Below is a small trained network, with its code and all its weights. Each question gives an input and a target symbol and asks what happens when units are switched off, that is, made to give their printed mean instead of their output.

import numpy as np


def w(rows, s, z=0):
    codes = np.array(rows[::2]) - 128.0
    scale = np.full(codes.shape[1], s)
    scale[-1] = z or s
    return codes * scale


def norm(h):
    return h / np.sqrt((h * h).mean(-1, keepdims=True) + 1e-5)


def f(y):
    return y / 2 * (1 + np.tanh(0.7978845608 * (y + 0.044715 * y**3)))


def softmax(a):
    e = np.exp(a - a.max(-1, keepdims=True))
    return e / e.sum(-1, keepdims=True)


def log_softmax(a):
    a = a - a.max(-1, keepdims=True)
    return a - np.log(np.exp(a).sum(-1, keepdims=True))


def net(x, mask):
    ids = ['ΓΘΦΩαβηλμξτψ'.index(c) for c in x.split()]
    T = len(ids)
    res = E[ids] + P[:T]
    r = norm(res)
    for j in range(2):
        rows = slice(4 * j, 4 * j + 4)
        q, k, v = (r @ M[0][rows].T for M in (Q, K, V))
        z = softmax(np.where(np.tri(T) > 0, q @ k.T / 4**0.5, -1e9)) @ v
        o = O[0][rows]
        res = res + np.where(mask[j], z, o[:, -1]) @ o[:, :-1]
    y = f(norm(res) @ A[0][:, :-1].T + A[0][:, -1])
    res = res + np.where(mask[2:10], y, B[0][:, -1]) @ B[0][:, :-1]
    return log_softmax(norm(res)[-1] @ U[:, :-1].T + U[:, -1])


Q, K, V, O, A, B = {}, {}, {}, {}, {}, {}
E = w([
[170,209,176,159,99],'Γ',
[119,90,84,191,133],'Θ',
[207,195,119,71,106],'Φ',
[88,114,132,109,205],'Ω',
[174,49,115,85,140],'α',
[12,137,242,156,30],'β',
[51,169,97,7,57],'η',
[255,108,233,202,25],'λ',
[88,69,98,126,114],'μ',
[123,35,160,127,56],'ξ',
[102,126,116,150,214],'τ',
[92,111,71,173,196],'ψ',
],0.027)
P = w([
[59,215,254,166,206],'0',
[65,171,230,158,206],'1',
[79,147,219,154,208],'2',
[86,131,202,151,207],'3',
[95,118,180,145,204],'4',
[100,103,166,143,196],'5',
[108,95,146,145,188],'6',
[126,88,136,141,170],'7',
[131,80,113,139,153],'8',
[145,74,111,140,140],'9',
[162,72,91,135,122],'10',
[188,74,87,137,103],'11',
],0.0078)
Q[0] = w([
[90,188,149,251,169],'H0',
[192,197,235,45,106],'H0',
[91,136,129,27,206],'H0',
[199,177,96,91,186],'H0',
[108,55,144,149,102],'H1',
[108,108,118,190,130],'H1',
[130,184,132,151,125],'H1',
[141,103,94,80,99],'H1',
],0.022)
K[0] = w([
[96,193,132,250,189],'H0',
[192,170,182,59,76],'H0',
[94,166,167,35,227],'H0',
[198,188,72,91,217],'H0',
[117,36,119,165,127],'H1',
[139,88,86,172,143],'H1',
[116,199,135,173,140],'H1',
[147,150,67,96,64],'H1',
],0.018)
V[0] = w([
[130,132,229,55,119],'H0',
[203,88,87,134,134],'H0',
[126,64,84,253,17],'H0',
[66,71,27,99,214],'H0',
[127,76,162,181,105],'H1',
[129,79,144,101,101],'H1',
[128,113,173,199,149],'H1',
[120,217,75,123,129],'H1',
],0.0071)
O[0] = w([
[114,119,66,146,85,127],'H0',
[32,254,110,137,152,150],'H0',
[146,120,231,62,182,159],'H0',
[157,185,101,146,55,246],'H0',
[81,155,58,72,65,191],'H1',
[194,135,231,175,241,188],'H1',
[211,85,166,114,193,154],'H1',
[107,80,109,93,18,3],'H1',
],0.0074,0.0037)
A[0] = w([
[218,56,117,101,170,109],'N0',
[11,188,158,73,73,31],'N1',
[79,155,99,7,105,17],'N2',
[77,218,125,57,195,170],'N3',
[179,186,17,82,31,255],'N4',
[173,52,34,115,154,88],'N5',
[56,126,121,82,139,33],'N6',
[115,155,229,123,131,104],'N7',
],0.016,0.0066)
B[0] = w([
[138,70,106,190,119,247],'N0',
[76,102,34,252,59,162],'N1',
[157,102,56,80,54,158],'N2',
[58,152,161,17,127,169],'N3',
[170,82,149,114,179,218],'N4',
[142,49,166,240,202,210],'N5',
[116,209,98,162,162,135],'N6',
[101,176,103,82,128,175],'N7',
],0.017,0.011)
U = w([
[43,148,91,77,215,122],'Γ',
[146,111,81,232,189,116],'Θ',
[122,141,132,120,110,105],'Φ',
[75,24,210,67,61,43],'Ω',
[176,179,218,136,83,192],'α',
[127,140,135,115,115,103],'β',
[130,149,127,118,120,106],'η',
[127,146,9,105,99,200],'λ',
[159,246,118,118,118,254],'μ',
[128,145,128,117,112,109],'ξ',
[218,127,85,41,168,137],'τ',
[35,154,192,173,40,115],'ψ',
],0.013,0.0084)

Each question gives the input, a string of symbols that net reads in full, and the target symbol t.
The units are the heads (4 rows each of Q, K, V and O) and the neurons (one row each of A and B). Each row of codes is followed by its name. A weight is (code - 128) times the scale printed after its matrix; where a second scale follows, it is the last column's (O, A, B and U).
mask holds one flag per unit, heads first, then neurons. A switched-off unit (its flag False) gives its mean, the last column of its rows in O or B, instead of its output. The means were averaged over made-up inputs and are rounded, as every weight is.
A unit's drop is (log p(t) with every unit on - log p(t) with that unit switched off) / (log p(t) with every unit on - log p(t) with every unit switched off).
The circuit of an input: a set's keep is (log p(t) with only the set's units on - log p(t) with every unit switched off) / (log p(t) with every unit on - log p(t) with every unit switched off). Starting from all 10 units, units are removed one at a time, each time the one whose removal leaves the highest keep (on an exact tie, the one counted first), for as long as the keep stays at least 0.8.
circuit, biggest first: the units of the circuit, biggest drop first
k most important neurons: the k neurons with the biggest drops, biggest first
which heads matter: for each layer, one digit per head in row order, 1 if its drop is at least 0.15 and else 0, layers parted by /
drop of u: that unit's drop, to one decimal
input λ Ω Θ μ Γ, target μ: circuit, biggest first => [N7 N5]
input η Θ μ η Θ ξ τ Γ, target μ: which heads matter => 10
input α α λ Θ ψ, target Γ: circuit, biggest first => [N3 N0]
input α Θ α ξ α η, target λ: which heads matter => 00
input Γ α τ Θ Φ η α μ η ξ ξ ψ, target Γ: which heads matter => 10
input α ξ Φ μ Θ, target Γ: which heads matter => 10
input Θ Θ μ η η Γ α ξ μ ξ Ω, target Γ: which heads matter => 01
input τ α Φ, target τ: which heads matter => 11
input Γ α α λ α μ, target Γ: which heads matter => 11
input β Ω Θ τ, target Γ: which heads matter => 00
input α α η α Φ Θ Ω, target Γ: 3 most important neurons => [N3 N0 N4]
input α Θ Ω Θ Θ Γ η Ω Θ τ, target Γ: drop of N1 => 0.3
input Γ η μ α Γ μ α Γ Θ, target Γ: drop of N4 => 0.1
input α α Ω α β ξ μ, target Γ: drop of N0 => 0.0
input Φ α Φ, target τ: drop of N0 => 0.1
